Below is a small trained network, with its code and all its weights. Each question gives an input and a class and asks what happens when units are switched off, that is, made to give their printed mean instead of their output.

import numpy as np


def w(rows, s, z=0):
    codes = np.array(rows[::2]) - 128.0
    scale = np.full(codes.shape[1], s)
    scale[-1] = z or s
    return codes * scale


def f(y):
    return np.maximum(y, 0)


def log_softmax(a):
    a = a - a.max(-1, keepdims=True)
    return a - np.log(np.exp(a).sum(-1, keepdims=True))


def net(x, mask):
    res = np.array(x, float).reshape(1, 5) / 4 @ E
    y = f(res @ A[0][:, :-1].T + A[0][:, -1])
    res = res + np.where(mask, y, B[0][:, -1]) @ B[0][:, :-1]
    return log_softmax(res[-1] @ U[:, :-1].T + U[:, -1])


A, B = {}, {}
E = w([
[136,72,145,96,86,129,12],'x0',
[150,53,138,25,174,209,190],'x1',
[101,2,138,164,130,119,129],'x2',
[95,89,14,167,202,181,119],'x3',
[170,131,138,133,202,133,132],'x4',
],0.009)
A[0] = w([
[170,56,94,29,182,177,176,198],'N0',
[157,206,72,109,166,105,157,21],'N1',
[89,150,75,168,150,124,148,168],'N2',
[106,153,83,199,166,115,92,215],'N3',
[112,120,79,139,108,143,132,140],'N4',
[99,2,192,130,81,121,83,252],'N5',
[88,124,42,203,138,118,129,218],'N6',
[182,140,215,109,65,101,157,224],'N7',
[147,116,139,76,175,201,176,155],'N8',
[122,69,127,69,162,122,171,159],'N9',
[124,177,194,115,106,113,99,250],'N10',
[158,159,131,107,125,103,36,182],'N11',
[170,174,170,176,190,99,158,136],'N12',
[126,196,221,117,87,114,132,202],'N13',
[162,151,128,103,89,121,70,169],'N14',
],0.01,0.0026)
B[0] = w([
[143,134,133,77,204,236,91,246],'N0',
[54,82,166,119,55,79,111,176],'N1',
[109,163,121,173,106,149,111,182],'N2',
[149,112,80,217,161,236,54,198],'N3',
[93,88,84,113,102,161,91,156],'N4',
[38,23,188,110,97,40,72,235],'N5',
[111,55,84,212,125,201,60,208],'N6',
[110,154,184,180,68,71,144,219],'N7',
[179,254,154,57,179,202,140,208],'N8',
[156,75,169,85,190,155,77,192],'N9',
[165,180,253,106,62,93,145,202],'N10',
[204,164,213,110,180,183,93,191],'N11',
[116,153,158,180,125,74,151,182],'N12',
[142,194,200,134,47,105,180,215],'N13',
[146,130,205,105,156,127,114,181],'N14',
],0.0073,0.012)
U = w([
[187,157,104,27,218,159,152,48],'0',
[127,130,43,254,157,154,145,65],'1',
[12,46,74,145,106,115,91,173],'2',
[154,98,184,118,172,151,50,248],'3',
[207,182,151,103,100,151,156,90],'4',
[86,148,164,136,51,33,199,165],'5',
[55,178,47,103,102,166,118,197],'6',
[157,115,66,98,103,106,157,1],'7',
],0.0079,0.0027)

Each question gives the input, the list of numbers given to net, and the class t.
The units are the neurons (one row each of A and B). Each row of codes is followed by its name. A weight is (code - 128) times the scale printed after its matrix; where a second scale follows, it is the last column's (A, B and U).
mask holds one flag per neuron, in row order. A switched-off neuron (its flag False) gives its mean, the last column of its row in B, instead of its output. The means were averaged over made-up inputs and are rounded, as every weight is.
A unit's drop is (log p(t) with every unit on - log p(t) with that unit switched off) / (log p(t) with every unit on - log p(t) with every unit switched off).
The circuit of an input: a set's keep is (log p(t) with only the set's units on - log p(t) with every unit switched off) / (log p(t) with every unit on - log p(t) with every unit switched off). Starting from the 12 units with the biggest drops (on a tie, the unit counted first), units are removed one at a time, each time the one whose removal leaves the highest keep (on an exact tie, the one counted first), for as long as the keep stays at least 0.8.
circuit, biggest first: the units of the circuit, biggest drop first
most important unit: the unit with the biggest drop
k most important neurons: the k neurons with the biggest drops, biggest first
drop of u: that unit's drop, to one decimal
input [-4,-8,-8,2,1], class 1: 3 most important neurons -> N3, N6, N5
input [6,-7,0,5,4], class 1: most important unit -> N3
input [-2,6,0,-5,-1], class 0: circuit, biggest first -> N0, N8, N6
input [-2,3,2,5,7], class 0: 2 most important neurons -> N8, N5
input [2,-2,5,8,2], class 2: circuit, biggest first -> N8, N11
input [4,0,4,-1,-4], class 2: circuit, biggest first -> N5, N8
input [-1,-1,-6,7,-2], class 2: circuit, biggest first -> N1, N8
input [2,0,-2,-1,0], class 4: circuit, biggest first -> N5, N6
input [2,5,6,-1,-5], class 2: 2 most important neurons -> N5, N11
input [1,-8,-2,-1,-3], class 4: 2 most important neurons -> N5, N11
input [-6,-7,-5,5,-7], class 1: 2 most important neurons -> N5, N3
input [-6,3,3,-6,4], class 4: 2 most important neurons -> N5, N8
input [0,-3,-4,-3,-4], class 5: 2 most important neurons -> N0, N8
input [3,5,-3,7,-8], class 0: most important neuron -> N0
input [-5,-8,4,3,-6], class 1: 2 most important neurons -> N5, N3
input [-1,2,0,5,6], class 0: 2 most important neurons -> N5, N8
input [6,-1,-8,-1,7], class 4: drop of N13 -> 0.1
input [-3,-1,-3,7,4], class 1: drop of N5 -> 0.1
input [5,0,7,7,2], class 2: drop of N5 -> 0.1
input [-2,-7,6,5,0], class 1: most important unit -> N3
